Below are the code and all the weights of a small trained network. Each question names an input and a class and asks about switching units off, where a switched-off unit gives its printed mean instead of its output.

import numpy as np


def w(rows, s, z=0):
    codes = np.array(rows[::2]) - 128.0
    scale = np.full(codes.shape[1], s)
    scale[-1] = z or s
    return codes * scale


def f(y):
    return np.maximum(y, 0)


def log_softmax(a):
    a = a - a.max(-1, keepdims=True)
    return a - np.log(np.exp(a).sum(-1, keepdims=True))


def net(x, mask):
    res = np.array(x, float).reshape(1, 7) / 4 @ E
    y = f(res @ A[0][:, :-1].T + A[0][:, -1])
    res = res + np.where(mask, y, B[0][:, -1]) @ B[0][:, :-1]
    return log_softmax(res[-1] @ U[:, :-1].T + U[:, -1])


A, B = {}, {}
E = w([
[112,146,117,196,111,128,92,140,91],'x0',
[130,186,104,11,171,178,183,131,186],'x1',
[84,70,117,182,113,196,195,104,110],'x2',
[94,254,78,166,231,57,99,150,72],'x3',
[133,133,3,132,88,123,29,44,98],'x4',
[128,139,67,94,67,68,159,177,158],'x5',
[101,146,110,162,165,96,165,188,126],'x6',
],0.0087)
A[0] = w([
[125,107,131,130,139,178,153,147,145,99],'n1',
[117,76,112,137,149,207,215,144,144,120],'n2',
[136,129,129,93,157,161,95,117,140,4],'n3',
[117,83,83,243,64,73,141,185,114,91],'n4',
[122,139,82,145,133,114,165,162,135,139],'n5',
[136,153,153,68,108,82,127,129,125,61],'n6',
[123,161,101,111,114,158,135,146,140,58],'n7',
[134,125,97,131,126,128,81,110,121,85],'n8',
[104,183,34,155,161,102,223,191,127,59],'n9',
[133,108,130,104,132,152,163,121,137,80],'n10',
[117,100,7,139,153,138,120,48,106,104],'n11',
[128,149,127,152,73,125,130,140,113,101],'n12',
[140,108,124,138,218,82,79,196,148,132],'n13',
[118,200,162,206,153,116,122,160,101,137],'n14',
[129,150,120,148,176,105,113,149,120,36],'n15',
[127,120,111,125,127,136,126,75,120,71],'n16',
[130,120,137,125,184,80,98,147,130,57],'n17',
[129,116,132,41,105,75,233,146,146,137],'n18',
[124,126,141,135,116,124,118,110,126,135],'n19',
[132,160,184,126,114,139,94,123,129,17],'n20',
[127,170,100,123,115,133,139,172,139,143],'n21',
[125,114,90,143,146,142,137,113,137,90],'n22',
[119,90,82,126,144,137,160,109,127,3],'n23',
[118,210,39,90,82,169,138,217,152,138],'n24',
],0.02,0.0064)
B[0] = w([
[115,113,172,129,124,153,126,120,127,181],'n1',
[141,60,194,143,113,139,145,125,133,242],'n2',
[138,97,125,153,94,140,139,132,131,156],'n3',
[134,86,117,168,50,73,91,127,140,249],'n4',
[137,141,120,126,165,130,146,120,109,179],'n5',
[135,155,144,144,94,115,109,133,153,164],'n6',
[133,132,124,122,137,110,107,117,156,152],'n7',
[127,110,106,109,108,159,124,138,165,171],'n8',
[110,177,82,124,192,136,154,135,52,237],'n9',
[121,118,165,127,148,119,130,123,144,177],'n10',
[138,205,62,133,103,111,102,126,135,247],'n11',
[128,112,118,142,105,131,130,123,135,156],'n12',
[131,182,180,128,120,82,145,123,107,205],'n13',
[125,116,122,110,195,166,169,126,84,228],'n14',
[123,125,176,132,147,79,132,132,110,175],'n15',
[120,121,96,111,151,147,125,140,132,163],'n16',
[114,168,169,144,116,91,142,134,130,168],'n17',
[130,147,251,120,116,101,135,124,142,245],'n18',
[139,161,98,168,107,156,167,122,132,147],'n19',
[125,136,129,159,132,90,146,120,90,145],'n20',
[135,156,117,87,133,132,113,124,136,172],'n21',
[139,135,110,129,121,105,144,132,114,153],'n22',
[118,138,154,124,121,72,109,150,118,153],'n23',
[136,189,158,95,103,167,116,128,219,224],'n24',
],0.029,0.019)
U = w([
[135,91,116,186,93,126,95,113,89,207],'0',
[138,196,143,114,131,119,109,121,120,145],'1',
[112,190,100,131,200,133,140,127,28,179],'2',
[114,103,179,118,176,190,157,112,92,84],'3',
[2,81,115,44,197,119,28,202,99,1],'4',
[137,171,47,129,118,171,60,123,125,91],'5',
],0.0084,0.0038)

Each question gives the input, the list of numbers given to net, and the class t.
The units are the neurons (one row each of A and B). Each row of codes is followed by its name. A weight is (code - 128) times the scale printed after its matrix; where a second scale follows, it is the last column's (A, B and U).
mask holds one flag per neuron, in row order. A switched-off neuron (its flag False) gives its mean, the last column of its row in B, instead of its output. The means were averaged over made-up inputs and are rounded, as every weight is.
A unit's drop is (log p(t) with every unit on - log p(t) with that unit switched off) / (log p(t) with every unit on - log p(t) with every unit switched off).
The circuit of an input: a set's keep is (log p(t) with only the set's units on - log p(t) with every unit switched off) / (log p(t) with every unit on - log p(t) with every unit switched off). Starting from the 12 units with the biggest drops (on a tie, the unit counted first), units are removed one at a time, each time the one whose removal leaves the highest keep (on an exact tie, the one counted first), for as long as the keep stays at least 0.8.
circuit, biggest first: the units of the circuit, biggest drop first
most important unit: the unit with the biggest drop
k most important neurons: the k neurons with the biggest drops, biggest first
drop when u is switched off: that unit's drop, to one decimal
input [-8,-5,8,7,5,4,4], class 2: most important unit => n9
input [-7,6,6,-6,5,-6,-3], class 3: 2 most important neurons => n4; n2
input [7,2,8,-8,0,0,-6], class 3: 3 most important neurons => n4; n2; n1
input [3,-8,2,-4,6,8,-6], class 0: 3 most important neurons => n4; n24; n9
input [-5,-5,1,4,-3,-6,-4], class 2: 2 most important neurons => n2; n18
input [1,6,0,-3,-8,5,7], class 3: 2 most important neurons => n2; n11
input [6,8,-8,8,-6,8,1], class 2: 3 most important neurons => n9; n14; n5
input [-4,1,3,5,3,1,-2], class 5: 4 most important neurons => n14; n18; n11; n13
input [-7,7,6,6,-2,0,0], class 3: 2 most important neurons => n11; n2
input [0,-7,1,-2,6,1,4], class 0: 2 most important neurons => n4; n24
input [7,-5,-5,-1,-7,6,3], class 2: 2 most important neurons => n14; n2
input [-2,3,8,4,5,3,4], class 2: 2 most important neurons => n9; n5
input [-1,-4,0,-2,-3,-1,8], class 0: drop when n4 is switched off => 0.7
input [7,-6,2,4,0,1,-3], class 0: circuit, biggest first => n4
input [6,2,2,5,-6,5,6], class 2: drop when n9 is switched off => 0.5
input [-5,-7,3,6,-2,-7,-8], class 2: drop when n2 is switched off => 0.2
